Below is a small trained network, with its code and all its weights. Each question gives an input and a class and asks what happens when units are switched off, that is, made to give their printed mean instead of their output.

import numpy as np


def w(rows, s, z=0):
    codes = np.array(rows[::2]) - 128.0
    scale = np.full(codes.shape[1], s)
    scale[-1] = z or s
    return codes * scale


def f(y):
    return np.maximum(y, 0)


def log_softmax(a):
    a = a - a.max(-1, keepdims=True)
    return a - np.log(np.exp(a).sum(-1, keepdims=True))


def net(x, mask):
    res = np.array(x, float).reshape(1, 7) / 4 @ E
    y = f(res @ A[0][:, :-1].T + A[0][:, -1])
    res = res + np.where(mask, y, B[0][:, -1]) @ B[0][:, :-1]
    return log_softmax(res[-1] @ U[:, :-1].T + U[:, -1])


A, B = {}, {}
E = w([
[44,50,199,23,38,186,74,117,201],'x0',
[30,209,122,135,191,35,28,82,185],'x1',
[122,128,120,132,124,128,139,126,128],'x2',
[62,68,197,214,239,190,113,253,151],'x3',
[125,127,132,125,133,122,130,125,124],'x4',
[154,141,14,55,229,227,156,108,245],'x5',
[66,59,41,200,128,219,46,29,33],'x6',
],0.0047)
A[0] = w([
[51,229,124,124,174,43,45,75,181,123],'n0',
[98,77,69,175,118,177,87,75,62,47],'n1',
[185,181,76,200,185,92,165,133,78,54],'n2',
[101,85,76,169,119,171,91,80,71,54],'n3',
[237,44,130,113,54,223,241,175,74,136],'n4',
[183,181,75,199,188,92,161,130,80,61],'n5',
[96,117,223,188,44,44,100,134,32,29],'n6',
[187,183,95,192,176,79,174,150,84,69],'n7',
[145,154,37,52,215,209,155,92,220,40],'n8',
[178,176,78,191,180,97,159,128,86,72],'n9',
[87,77,165,60,73,160,102,120,170,19],'n10',
[176,173,82,186,175,100,159,129,91,88],'n11',
[112,128,194,167,70,64,115,137,66,94],'n12',
[158,160,172,91,120,80,174,185,166,42],'n13',
[157,160,169,90,120,82,174,185,167,45],'n14',
[60,45,213,229,229,187,86,255,161,99],'n15',
[111,128,198,169,66,62,114,137,62,91],'n16',
[81,71,170,53,66,164,99,119,175,3],'n17',
[158,158,168,92,118,83,174,182,163,53],'n18',
[183,177,88,188,174,91,170,140,87,86],'n19',
[169,167,81,61,41,84,132,33,112,62],'n20',
[160,163,175,83,120,75,179,192,176,23],'n21',
[157,161,172,89,121,80,174,187,169,46],'n22',
[159,158,168,91,119,82,174,182,163,51],'n23',
[219,62,129,119,66,201,223,167,80,157],'n24',
[83,59,52,188,116,193,71,59,39,9],'n25',
[174,175,77,52,29,75,131,23,111,46],'n26',
],0.0052,0.004)
B[0] = w([
[85,75,92,120,202,31,52,156,96,223],'n0',
[169,181,188,145,170,157,102,66,139,184],'n1',
[53,90,189,54,47,190,82,161,166,184],'n2',
[168,177,182,144,168,156,104,71,139,177],'n3',
[68,92,103,118,220,9,27,141,95,255],'n4',
[66,97,174,74,61,173,95,152,157,185],'n5',
[227,87,16,199,129,209,110,235,212,204],'n6',
[73,94,177,78,62,176,91,143,168,185],'n7',
[236,65,28,213,108,167,112,218,223,217],'n8',
[69,99,174,76,65,171,97,151,156,181],'n9',
[49,98,192,61,52,192,73,160,161,166],'n10',
[77,101,168,84,72,164,103,145,153,181],'n11',
[195,99,61,172,130,164,123,183,184,190],'n12',
[169,185,173,154,181,171,91,70,131,171],'n13',
[166,182,173,151,179,170,95,71,129,171],'n14',
[102,222,81,76,143,153,245,178,1,254],'n15',
[195,100,60,172,130,164,122,183,184,194],'n16',
[51,100,187,68,54,190,75,155,160,169],'n17',
[168,183,173,154,179,170,93,70,132,171],'n18',
[77,96,170,81,66,168,98,143,161,185],'n19',
[100,197,96,92,154,165,193,193,41,209],'n20',
[172,194,182,153,187,180,87,64,126,175],'n21',
[172,192,180,156,187,176,87,61,130,174],'n22',
[163,175,167,149,172,164,97,78,130,171],'n23',
[79,97,114,121,197,30,51,131,103,242],'n24',
[201,229,234,167,210,187,81,16,149,199],'n25',
[96,212,86,83,158,179,207,209,25,217],'n26',
],0.0057,0.005)
U = w([
[178,176,193,157,160,163,110,46,137,74],'0',
[64,86,180,74,40,165,107,142,157,73],'1',
[203,86,41,180,117,150,134,176,180,80],'2',
[99,181,100,97,141,143,228,163,41,85],'3',
[119,114,128,132,124,96,138,112,128,254],'4',
[92,89,113,123,177,8,74,125,114,85],'5',
[131,117,131,133,118,113,147,112,131,244],'6',
[130,96,143,163,83,64,228,64,146,69],'7',
],0.011,0.009)

Each question gives the input, the list of numbers given to net, and the class t.
The units are the neurons (one row each of A and B). Each row of codes is followed by its name. A weight is (code - 128) times the scale printed after its matrix; where a second scale follows, it is the last column's (A, B and U).
mask holds one flag per neuron, in row order. A switched-off neuron (its flag False) gives its mean, the last column of its row in B, instead of its output. The means were averaged over made-up inputs and are rounded, as every weight is.
A unit's drop is (log p(t) with every unit on - log p(t) with that unit switched off) / (log p(t) with every unit on - log p(t) with every unit switched off).
The circuit of an input: a set's keep is (log p(t) with only the set's units on - log p(t) with every unit switched off) / (log p(t) with every unit on - log p(t) with every unit switched off). Starting from the 12 units with the biggest drops (on a tie, the unit counted first), units are removed one at a time, each time the one whose removal leaves the highest keep (on an exact tie, the one counted first), for as long as the keep stays at least 0.8.
units of the circuit, in order: the units of the circuit, biggest drop first
unit that matters most: the unit with the biggest drop
k most important neurons: the k neurons with the biggest drops, biggest first
drop of u: that unit's drop, to one decimal
input [0,-5,0,1,-4,-4,-1], class 5: 3 most important neurons	n4, n24, n8
input [2,7,3,1,6,7,0], class 2: unit that matters most	n8
input [-1,-2,3,5,-5,-5,0], class 2: units of the circuit, in order	n6, n16
input [8,-4,-1,7,2,2,8], class 0: 3 most important neurons	n25, n1, n3
input [0,-8,1,7,-2,-3,5], class 5: 3 most important neurons	n4, n24, n26
input [4,0,2,-5,2,-1,-4], class 3: units of the circuit, in order	n26, n20
input [1,-8,-5,7,-5,-8,4], class 2: 3 most important neurons	n6, n16, n12
input [-2,6,-1,7,5,4,3], class 3: 3 most important neurons	n15, n4, n24
input [2,-7,3,7,-2,-6,3], class 3: 3 most important neurons	n15, n8, n0
input [5,-5,1,-8,-6,-5,8], class 0: 4 most important neurons	n25, n1, n3, n15
input [-2,-8,0,-7,-5,-3,0], class 5: 3 most important neurons	n4, n24, n15
input [-5,6,-2,8,2,-6,6], class 3: 2 most important neurons	n15, n8
input [-2,-5,5,-6,-6,-7,-2], class 2: drop of n12	0.3
input [-7,2,-6,-5,6,0,-6], class 1: drop of n10	0.0
input [-6,0,-3,-2,5,-6,5], class 1: drop of n5	0.2
input [-2,-8,1,5,-1,6,0], class 5: 3 most important neurons	n4, n24, n6
